Below is a small trained network, with its code and all its weights. Each question gives an input and a target symbol and asks what happens when units are switched off, that is, made to give their printed mean instead of their output.

import numpy as np


def w(rows, s, z=0):
    codes = np.array(rows[::2]) - 128.0
    scale = np.full(codes.shape[1], s)
    scale[-1] = z or s
    return codes * scale


def norm(h):
    return h / np.sqrt((h * h).mean(-1, keepdims=True) + 1e-5)


def f(y):
    return np.maximum(y, 0)


def softmax(a):
    e = np.exp(a - a.max(-1, keepdims=True))
    return e / e.sum(-1, keepdims=True)


def log_softmax(a):
    a = a - a.max(-1, keepdims=True)
    return a - np.log(np.exp(a).sum(-1, keepdims=True))


def net(x, mask):
    ids = ['βγδθμστ'.index(c) for c in x.split()]
    T = len(ids)
    res = E[ids] + P[:T]
    u = 0
    for l in range(3):
        q, k, v = (norm(res) @ M[l].T for M in (Q, K, V))
        z = softmax(np.where(np.tri(T) > 0, q @ k.T / 2**0.5, -1e9)) @ v
        res = res + np.where(mask[u], z, O[l][:, -1]) @ O[l][:, :-1]
        u += 1
        y = f(norm(res) @ A[l][:, :-1].T + A[l][:, -1])
        res = res + np.where(mask[u : u + 4], y, B[l][:, -1]) @ B[l][:, :-1]
        u += 4
    return log_softmax(norm(res)[-1] @ U[:, :-1].T + U[:, -1])


Q, K, V, O, A, B = {}, {}, {}, {}, {}, {}
E = w([
[122,135,225,110,174],'β',
[71,116,162,73,55],'γ',
[148,183,149,99,92],'δ',
[87,113,205,153,219],'θ',
[36,122,192,60,139],'μ',
[221,104,238,69,51],'σ',
[104,132,248,203,85],'τ',
],0.011)
P = w([
[172,70,12,144,98],'0',
[103,92,154,151,247],'1',
[73,207,206,97,157],'2',
[74,217,3,187,19],'3',
[65,136,151,115,179],'4',
[101,208,247,30,25],'5',
],0.007)
Q[0] = w([
[200,54,182,94,140],'L0H0',
[15,52,2,150,182],'L0H0',
],0.0068)
K[0] = w([
[159,166,235,170,145],'L0H0',
[114,174,221,2,126],'L0H0',
],0.0083)
V[0] = w([
[117,88,240,66,141],'L0H0',
[3,177,159,84,115],'L0H0',
],0.0064)
O[0] = w([
[35,89,88,125,93,252],'L0H0',
[205,1,142,190,131,194],'L0H0',
],0.0097,0.0031)
A[0] = w([
[189,116,108,2,105,26],'L0N0',
[104,43,105,227,224,228],'L0N1',
[233,205,95,155,163,125],'L0N2',
[42,122,175,50,253,5],'L0N3',
],0.0074,0.0022)
B[0] = w([
[145,186,130,142,116,170],'L0N0',
[57,76,148,161,160,253],'L0N1',
[38,165,155,251,199,136],'L0N2',
[141,174,119,75,117,227],'L0N3',
],0.013,0.0041)
Q[1] = w([
[235,6,12,1,182],'L1H0',
[238,179,235,180,39],'L1H0',
],0.0051)
K[1] = w([
[130,55,145,10,154],'L1H0',
[133,232,3,136,146],'L1H0',
],0.0074)
V[1] = w([
[160,161,155,151,188],'L1H0',
[192,2,196,139,108],'L1H0',
],0.0069)
O[1] = w([
[3,110,110,184,82,3],'L1H0',
[170,132,207,184,27,122],'L1H0',
],0.013,0.0022)
A[1] = w([
[253,109,200,117,36,156],'L1N0',
[66,117,220,187,212,91],'L1N1',
[45,179,144,105,100,2],'L1N2',
[210,75,255,56,146,136],'L1N3',
],0.0054,0.0032)
B[1] = w([
[140,144,93,71,191,254],'L1N0',
[175,254,109,101,237,230],'L1N1',
[152,106,13,89,173,152],'L1N2',
[55,105,98,77,214,247],'L1N3',
],0.0074,0.0047)
Q[2] = w([
[112,255,203,105,145],'L2H0',
[145,177,176,47,172],'L2H0',
],0.0081)
K[2] = w([
[254,223,25,84,202],'L2H0',
[213,119,88,59,247],'L2H0',
],0.0078)
V[2] = w([
[208,116,27,165,154],'L2H0',
[40,64,134,3,131],'L2H0',
],0.0078)
O[2] = w([
[157,159,165,191,250,54],'L2H0',
[198,79,100,164,115,255],'L2H0',
],0.015,0.004)
A[2] = w([
[120,134,214,165,176,75],'L2N0',
[177,77,198,67,72,3],'L2N1',
[160,119,198,112,113,53],'L2N2',
[255,176,68,51,92,99],'L2N3',
],0.0078,0.0037)
B[2] = w([
[97,201,90,136,255,188],'L2N0',
[149,131,196,190,162,190],'L2N1',
[22,94,202,168,160,153],'L2N2',
[156,189,12,211,131,253],'L2N3',
],0.0084,0.0043)
U = w([
[121,87,78,95,187,117],'β',
[248,131,77,117,143,119],'γ',
[101,186,218,217,208,160],'δ',
[49,95,69,117,188,4],'θ',
[142,51,170,153,21,204],'μ',
[133,213,46,254,73,155],'σ',
[50,225,199,21,79,141],'τ',
],0.0081,0.0048)

Each question gives the input, a string of symbols that net reads in full, and the target symbol t.
The units are the heads (2 rows each of Q, K, V and O) and the neurons (one row each of A and B). Each row of codes is followed by its name. A weight is (code - 128) times the scale printed after its matrix; where a second scale follows, it is the last column's (O, A, B and U).
mask holds one flag per unit, layer by layer, with each layer's heads first. A switched-off unit (its flag False) gives its mean, the last column of its rows in O or B, instead of its output. The means were averaged over made-up inputs and are rounded, as every weight is.
A unit's drop is (log p(t) with every unit on - log p(t) with that unit switched off) / (log p(t) with every unit on - log p(t) with every unit switched off).
The circuit of an input: a set's keep is (log p(t) with only the set's units on - log p(t) with every unit switched off) / (log p(t) with every unit on - log p(t) with every unit switched off). Starting from the 12 units with the biggest drops (on a tie, the unit counted first), units are removed one at a time, each time the one whose removal leaves the highest keep (on an exact tie, the one counted first), for as long as the keep stays at least 0.8.
circuit, biggest first: the units of the circuit, biggest drop first
most important unit: the unit with the biggest drop
k most important neurons: the k neurons with the biggest drops, biggest first
k most important neurons of layer l: the k neurons of layer l with the biggest drops, biggest first
input σ γ γ θ τ β, target β: circuit, biggest first -> [L0H0 L1N3]
input τ β τ σ β, target τ: 3 most important neurons of layer 0 -> [L0N3 L0N1 L0N0]
input θ σ τ, target σ: circuit, biggest first -> [L0H0 L2H0 L0N1 L1N3]
input σ β σ θ γ μ, target β: circuit, biggest first -> [L0H0 L1H0]
input γ γ γ τ τ σ, target δ: most important unit -> L0H0
input τ σ μ μ δ, target σ: 2 most important neurons -> [L2N3 L1N1]
input θ τ τ τ δ τ, target σ: circuit, biggest first -> [L2H0 L2N3 L0N1 L1H0]
input σ τ τ γ θ τ, target β: 2 most important neurons of layer 1 -> [L1N3 L1N0]
input γ γ δ, target δ: 2 most important neurons -> [L0N2 L1N0]
input θ τ γ, target σ: circuit, biggest first -> [L2H0 L2N3 L0N1]
input μ γ δ τ θ τ, target μ: circuit, biggest first -> [L0H0 L1H0]
input γ τ δ θ γ γ, target δ: circuit, biggest first -> [L1H0 L2H0 L1N0]
input γ σ τ τ θ δ, target δ: 3 most important neurons -> [L0N0 L0N3 L2N2]
input β γ γ, target γ: circuit, biggest first -> [L2H0 L1H0 L0H0]
input β τ γ τ δ σ, target γ: most important unit -> L2H0
input μ γ τ σ, target μ: 3 most important neurons -> [L1N1 L0N3 L2N0]
input β τ β μ μ τ, target γ: circuit, biggest first -> [L2H0 L0N1 L1H0]
input θ θ θ τ γ, target μ: circuit, biggest first -> [L0H0 L2H0 L1N0]
input γ γ τ μ, target μ: circuit, biggest first -> [L0H0 L1H0]
input τ τ τ τ τ θ, target τ: 2 most important neurons -> [L0N3 L1N0]
input τ τ β τ τ θ, target τ: 3 most important neurons of layer 0 -> [L0N3 L0N1 L0N0]
